Here is a tiny trained network, its code and every weight. The questions are about switching its units off for an input and a class, where a switched-off unit gives its printed mean instead of its output.

import numpy as np


def w(rows, s, z=0):
    codes = np.array(rows[::2]) - 128.0
    scale = np.full(codes.shape[1], s)
    scale[-1] = z or s
    return codes * scale


def f(y):
    return y / 2 * (1 + np.tanh(0.7978845608 * (y + 0.044715 * y**3)))


def log_softmax(a):
    a = a - a.max(-1, keepdims=True)
    return a - np.log(np.exp(a).sum(-1, keepdims=True))


def net(x, mask):
    res = np.array(x, float).reshape(1, 5) / 4 @ E
    y = f(res @ A[0][:, :-1].T + A[0][:, -1])
    res = res + np.where(mask, y, B[0][:, -1]) @ B[0][:, :-1]
    return log_softmax(res[-1] @ U[:, :-1].T + U[:, -1])


A, B = {}, {}
E = w([
[128,122,125,136,124,124],'x0',
[228,119,66,194,145,209],'x1',
[5,110,64,157,207,173],'x2',
[110,254,187,251,112,98],'x3',
[101,221,43,93,48,163],'x4',
],0.0082)
A[0] = w([
[41,107,191,69,121,75,196],'N0',
[91,179,53,90,35,153,109],'N1',
[142,69,177,137,204,97,117],'N2',
[36,139,173,42,40,53,254],'N3',
[200,142,182,77,76,128,117],'N4',
[151,69,179,134,191,104,104],'N5',
[196,142,101,155,147,177,179],'N6',
[98,216,150,222,116,133,107],'N7',
[52,133,96,116,212,184,85],'N8',
[171,117,77,183,121,184,179],'N9',
[208,113,174,97,41,110,77],'N10',
[206,110,88,158,147,171,168],'N11',
[165,4,77,2,118,140,75],'N12',
[133,79,94,31,146,151,86],'N13',
[137,118,210,197,175,104,96],'N14',
],0.008,0.0044)
B[0] = w([
[163,138,124,142,187,92,217],'N0',
[203,138,59,71,154,186,201],'N1',
[195,145,29,104,101,179,180],'N2',
[167,123,138,131,170,99,254],'N3',
[76,83,75,166,159,151,175],'N4',
[176,157,61,74,91,170,172],'N5',
[141,138,153,148,179,93,178],'N6',
[109,139,91,170,96,94,212],'N7',
[67,98,70,176,141,140,188],'N8',
[143,138,179,141,175,91,185],'N9',
[59,12,64,185,144,168,178],'N10',
[142,142,131,110,169,69,185],'N11',
[108,176,147,174,86,56,240],'N12',
[135,163,132,178,72,59,190],'N13',
[153,149,88,135,76,150,183],'N14',
],0.011,0.0091)
U = w([
[32,31,55,165,167,156,126],'0',
[117,200,130,170,12,75,98],'1',
[202,172,48,60,108,184,111],'2',
[126,127,126,120,159,123,249],'3',
[165,136,170,118,254,91,76],'4',
[95,123,218,84,153,175,170],'5',
[83,131,212,43,101,210,95],'6',
[93,117,190,87,83,182,89],'7',
],0.0091,0.011)

Each question gives the input, the list of numbers given to net, and the class t.
The units are the neurons (one row each of A and B). Each row of codes is followed by its name. A weight is (code - 128) times the scale printed after its matrix; where a second scale follows, it is the last column's (A, B and U).
mask holds one flag per neuron, in row order. A switched-off neuron (its flag False) gives its mean, the last column of its row in B, instead of its output. The means were averaged over made-up inputs and are rounded, as every weight is.
A unit's drop is (log p(t) with every unit on - log p(t) with that unit switched off) / (log p(t) with every unit on - log p(t) with every unit switched off).
The circuit of an input: a set's keep is (log p(t) with only the set's units on - log p(t) with every unit switched off) / (log p(t) with every unit on - log p(t) with every unit switched off). Starting from the 12 units with the biggest drops (on a tie, the unit counted first), units are removed one at a time, each time the one whose removal leaves the highest keep (on an exact tie, the one counted first), for as long as the keep stays at least 0.8.
units of the circuit, in order: the units of the circuit, biggest drop first
unit that matters most: the unit with the biggest drop
top k neurons: the k neurons with the biggest drops, biggest first
drop when u is switched off: that unit's drop, to one decimal
input [3,2,4,-2,-5], class 2: units of the circuit, in order : N2, N5
input [-8,5,7,2,-8], class 2: unit that matters most : N2
input [2,-4,-6,0,-6], class 0: top 2 neurons : N10, N4
input [-6,0,-7,6,-2], class 0: top 3 neurons : N10, N4, N12
input [-5,-8,-3,7,3], class 4: top 2 neurons : N3, N0
input [-4,3,1,6,-8], class 2: units of the circuit, in order : N2, N14
input [2,0,-5,1,2], class 0: top 2 neurons : N10, N4
input [-4,-7,4,5,4], class 4: top 2 neurons : N3, N0
input [1,-1,-6,1,7], class 2: top 2 neurons : N1, N8
input [-4,-7,-4,6,2], class 4: top 4 neurons : N3, N0, N12, N13
input [1,-8,3,8,-8], class 1: top 2 neurons : N14, N7
input [-3,7,-1,1,4], class 4: top 2 neurons : N9, N6
input [8,3,6,-5,-8], class 2: top 3 neurons : N2, N5, N10
input [0,-3,-1,-5,5], class 1: top 3 neurons : N12, N13, N2
input [4,2,-6,-3,-6], class 0: top 3 neurons : N10, N4, N1
input [-3,-7,6,-6,1], class 4: units of the circuit, in order : N0
input [4,-4,5,-5,8], class 2: top 2 neurons : N1, N10
input [-6,-4,-4,-8,5], class 1: drop when N13 is switched off : 0.5
input [7,-1,3,-7,7], class 1: drop when N8 is switched off : 0.0
input [-4,-5,1,-2,8], class 2: drop when N1 is switched off : 1.0
input [7,-7,-4,5,1], class 3: unit that matters most : N12
